Here is a tiny trained network, its code and every weight. The questions are about switching its units off for an input and a class, where a switched-off unit gives its printed mean instead of its output.

import numpy as np


def w(rows, s, z=0):
    codes = np.array(rows[::2]) - 128.0
    scale = np.full(codes.shape[1], s)
    scale[-1] = z or s
    return codes * scale


def norm(h):
    return h / np.sqrt((h * h).mean(-1, keepdims=True) + 1e-5)


def f(y):
    return y / 2 * (1 + np.tanh(0.7978845608 * (y + 0.044715 * y**3)))


def log_softmax(a):
    a = a - a.max(-1, keepdims=True)
    return a - np.log(np.exp(a).sum(-1, keepdims=True))


def net(x, mask):
    res = np.array(x, float).reshape(1, 3) / 4 @ E
    u = 0
    for l in range(3):
        y = f(norm(res) @ A[l][:, :-1].T + A[l][:, -1])
        res = res + np.where(mask[u : u + 4], y, B[l][:, -1]) @ B[l][:, :-1]
        u += 4
    return log_softmax(norm(res)[-1] @ U[:, :-1].T + U[:, -1])


A, B = {}, {}
E = w([
[234,103,126],'x0',
[138,55,194],'x1',
[103,137,254],'x2',
],0.0091)
A[0] = w([
[227,101,161,3],'0.n1',
[206,85,202,101],'0.n2',
[106,238,215,77],'0.n3',
[255,111,246,46],'0.n4',
],0.0074,0.0029)
B[0] = w([
[110,54,212,157],'0.n1',
[253,2,106,213],'0.n2',
[125,181,181,184],'0.n3',
[93,82,70,252],'0.n4',
],0.0062,0.0031)
A[1] = w([
[183,116,98,60],'1.n1',
[72,97,1,103],'1.n2',
[145,121,43,254],'1.n3',
[43,167,116,158],'1.n4',
],0.0098,0.0039)
B[1] = w([
[100,105,193,140],'1.n1',
[88,218,1,226],'1.n2',
[246,131,119,254],'1.n3',
[93,51,99,193],'1.n4',
],0.0078,0.0053)
A[2] = w([
[187,171,101,121],'2.n1',
[131,27,224,252],'2.n2',
[206,184,138,170],'2.n3',
[1,81,160,63],'2.n4',
],0.0097,0.0035)
B[2] = w([
[73,230,166,159],'2.n1',
[73,97,80,254],'2.n2',
[156,82,254,163],'2.n3',
[18,212,189,163],'2.n4',
],0.009,0.0069)
U = w([
[157,4,156,154],'0',
[222,137,116,135],'1',
[28,153,160,188],'2',
[122,188,44,186],'3',
[151,180,191,3],'4',
],0.023,0.0041)

Each question gives the input, the list of numbers given to net, and the class t.
The units are the neurons (one row each of A and B). Each row of codes is followed by its name. A weight is (code - 128) times the scale printed after its matrix; where a second scale follows, it is the last column's (A, B and U).
mask holds one flag per neuron, layer by layer. A switched-off neuron (its flag False) gives its mean, the last column of its row in B, instead of its output. The means were averaged over made-up inputs and are rounded, as every weight is.
A unit's drop is (log p(t) with every unit on - log p(t) with that unit switched off) / (log p(t) with every unit on - log p(t) with every unit switched off).
The circuit of an input: a set's keep is (log p(t) with only the set's units on - log p(t) with every unit switched off) / (log p(t) with every unit on - log p(t) with every unit switched off). Starting from all 12 units, units are removed one at a time, each time the one whose removal leaves the highest keep (on an exact tie, the one counted first), for as long as the keep stays at least 0.8.
units of the circuit, in order: the units of the circuit, biggest drop first
unit that matters most: the unit with the biggest drop
top k neurons: the k neurons with the biggest drops, biggest first
k most important neurons of layer l: the k neurons of layer l with the biggest drops, biggest first
drop of u: that unit's drop, to one decimal
input [6,-7,-4], class 1: top 4 neurons : [1.n3, 2.n3, 2.n2, 0.n4]
input [5,-8,-3], class 1: units of the circuit, in order : [1.n3, 2.n3]
input [6,-5,-6], class 1: top 3 neurons : [1.n3, 2.n3, 2.n2]
input [8,-3,1], class 0: unit that matters most : 1.n2
input [-3,7,-4], class 3: top 2 neurons : [2.n3, 0.n2]
input [2,0,-3], class 1: top 4 neurons : [1.n3, 2.n3, 0.n4, 2.n4]
input [4,-1,-5], class 1: units of the circuit, in order : [1.n3, 2.n2]
input [1,6,-6], class 1: 2 most important neurons of layer 1 : [1.n4, 1.n3]
input [-3,7,-5], class 3: top 2 neurons : [1.n2, 0.n2]
input [8,0,-1], class 0: 2 most important neurons of layer 1 : [1.n2, 1.n1]
input [1,6,-7], class 1: 3 most important neurons of layer 1 : [1.n3, 1.n4, 1.n2]
input [3,-8,0], class 4: top 2 neurons : [2.n3, 0.n4]
input [7,1,-2], class 0: 2 most important neurons of layer 1 : [1.n2, 1.n1]
input [2,0,5], class 0: unit that matters most : 0.n2
input [6,-5,5], class 0: drop of 1.n2 : 0.2
input [-7,7,-6], class 3: drop of 1.n2 : 0.4
input [3,-8,4], class 4: drop of 1.n2 : 0.1
